Below are the code and all the weights of a small trained network. Each question names an input and a target symbol and asks about switching units off, where a switched-off unit gives its printed mean instead of its output.

import numpy as np


def w(rows, s, z=0):
    codes = np.array(rows[::2]) - 128.0
    scale = np.full(codes.shape[1], s)
    scale[-1] = z or s
    return codes * scale


def norm(h):
    return h / np.sqrt((h * h).mean(-1, keepdims=True) + 1e-5)


def f(y):
    return y / 2 * (1 + np.tanh(0.7978845608 * (y + 0.044715 * y**3)))


def softmax(a):
    e = np.exp(a - a.max(-1, keepdims=True))
    return e / e.sum(-1, keepdims=True)


def log_softmax(a):
    a = a - a.max(-1, keepdims=True)
    return a - np.log(np.exp(a).sum(-1, keepdims=True))


def net(x, mask):
    ids = ['αβεζηθλμξπστφω'.index(c) for c in x.split()]
    T = len(ids)
    res = E[ids] + P[:T]
    q, k, v = (norm(res) @ M[0].T for M in (Q, K, V))
    z = softmax(np.where(np.tri(T) > 0, q @ k.T / 4**0.5, -1e9)) @ v
    res = res + np.where(mask[0], z, O[0][:, -1]) @ O[0][:, :-1]
    y = f(norm(res) @ A[0][:, :-1].T + A[0][:, -1])
    res = res + np.where(mask[1:9], y, B[0][:, -1]) @ B[0][:, :-1]
    return log_softmax(norm(res)[-1] @ U[:, :-1].T + U[:, -1])


Q, K, V, O, A, B = {}, {}, {}, {}, {}, {}
E = w([
[92,107,166],'α',
[92,104,178],'β',
[120,117,243],'ε',
[90,127,136],'ζ',
[158,122,196],'η',
[126,147,101],'θ',
[157,122,194],'λ',
[5,191,130],'μ',
[103,104,164],'ξ',
[157,118,48],'π',
[98,100,162],'σ',
[87,119,150],'τ',
[158,122,195],'φ',
[11,205,128],'ω',
],0.018)
P = w([
[114,223,2],'0',
[100,64,89],'1',
[123,104,104],'2',
[135,115,108],'3',
[142,122,111],'4',
[147,128,113],'5',
[155,133,115],'6',
[159,139,116],'7',
[164,144,119],'8',
[165,146,122],'9',
[164,151,128],'10',
[170,154,127],'11',
[170,158,132],'12',
],0.0068)
Q[0] = w([
[242,155,134],'h0',
[179,167,204],'h0',
[125,2,138],'h0',
[69,116,186],'h0',
],0.0098)
K[0] = w([
[166,192,110],'h0',
[145,252,201],'h0',
[133,98,152],'h0',
[90,127,148],'h0',
],0.016)
V[0] = w([
[100,127,251],'h0',
[146,73,104],'h0',
[254,171,109],'h0',
[146,156,46],'h0',
],0.0087)
O[0] = w([
[149,118,1,254],'h0',
[151,121,190,103],'h0',
[81,39,216,84],'h0',
[53,85,148,44],'h0',
],0.0056,0.0043)
A[0] = w([
[48,116,25,119],'n0',
[88,53,38,253],'n1',
[169,217,137,184],'n2',
[80,253,178,159],'n3',
[158,116,183,70],'n4',
[79,201,79,20],'n5',
[145,200,133,204],'n6',
[38,89,131,81],'n7',
],0.011,0.0028)
B[0] = w([
[92,223,237,222],'n0',
[109,150,108,234],'n1',
[140,129,67,254],'n2',
[254,84,103,210],'n3',
[135,170,144,190],'n4',
[67,130,106,176],'n5',
[167,109,90,216],'n6',
[182,160,97,148],'n7',
],0.011,0.0041)
U = w([
[73,249,111,250],'α',
[67,126,9,219],'β',
[158,69,18,187],'ε',
[100,62,144,144],'ζ',
[124,127,195,78],'η',
[143,128,143,113],'θ',
[126,131,215,120],'λ',
[126,123,116,5],'μ',
[143,125,98,23],'ξ',
[160,126,146,139],'π',
[133,139,116,3],'σ',
[128,126,115,18],'τ',
[124,131,207,78],'φ',
[135,126,119,46],'ω',
],0.016,0.0048)

Each question gives the input, a string of symbols that net reads in full, and the target symbol t.
The units are the heads (4 rows each of Q, K, V and O) and the neurons (one row each of A and B). Each row of codes is followed by its name. A weight is (code - 128) times the scale printed after its matrix; where a second scale follows, it is the last column's (O, A, B and U).
mask holds one flag per unit, heads first, then neurons. A switched-off unit (its flag False) gives its mean, the last column of its rows in O or B, instead of its output. The means were averaged over made-up inputs and are rounded, as every weight is.
A unit's drop is (log p(t) with every unit on - log p(t) with that unit switched off) / (log p(t) with every unit on - log p(t) with every unit switched off).
The circuit of an input: a set's keep is (log p(t) with only the set's units on - log p(t) with every unit switched off) / (log p(t) with every unit on - log p(t) with every unit switched off). Starting from all 9 units, units are removed one at a time, each time the one whose removal leaves the highest keep (on an exact tie, the one counted first), for as long as the keep stays at least 0.8.
units of the circuit, in order: the units of the circuit, biggest drop first
top k neurons: the k neurons with the biggest drops, biggest first
drop of u: that unit's drop, to one decimal
input λ ζ τ, target α: units of the circuit, in order -> n0
input ε ω ε π η, target ε: units of the circuit, in order -> h0, n0
input η ω θ π, target α: top 2 neurons -> n1, n3
input ε ε π π π ξ μ ε ε π, target ζ: top 2 neurons -> n2, n0
input ω ε ε λ π, target α: units of the circuit, in order -> n1, n2, h0, n6
input ε η η β π η τ ε θ η, target ε: top 2 neurons -> n0, n2
input φ ε λ ξ ε ω π ε ε θ λ ω π, target β: top 2 neurons -> n0, n1
input ε λ ξ ε σ ε λ λ ε π η φ, target ε: units of the circuit, in order -> n0, h0
input θ ε ω σ λ η ε φ ω ξ π λ ξ, target β: top 2 neurons -> n4, n3
input τ σ ζ, target α: drop of n0 -> 1.0
input ε ε α ξ π π φ ξ, target β: drop of n4 -> 0.3
input λ ε θ ε η λ λ λ, target λ: drop of n3 -> 0.3
input π η τ, target α: drop of n0 -> 0.8
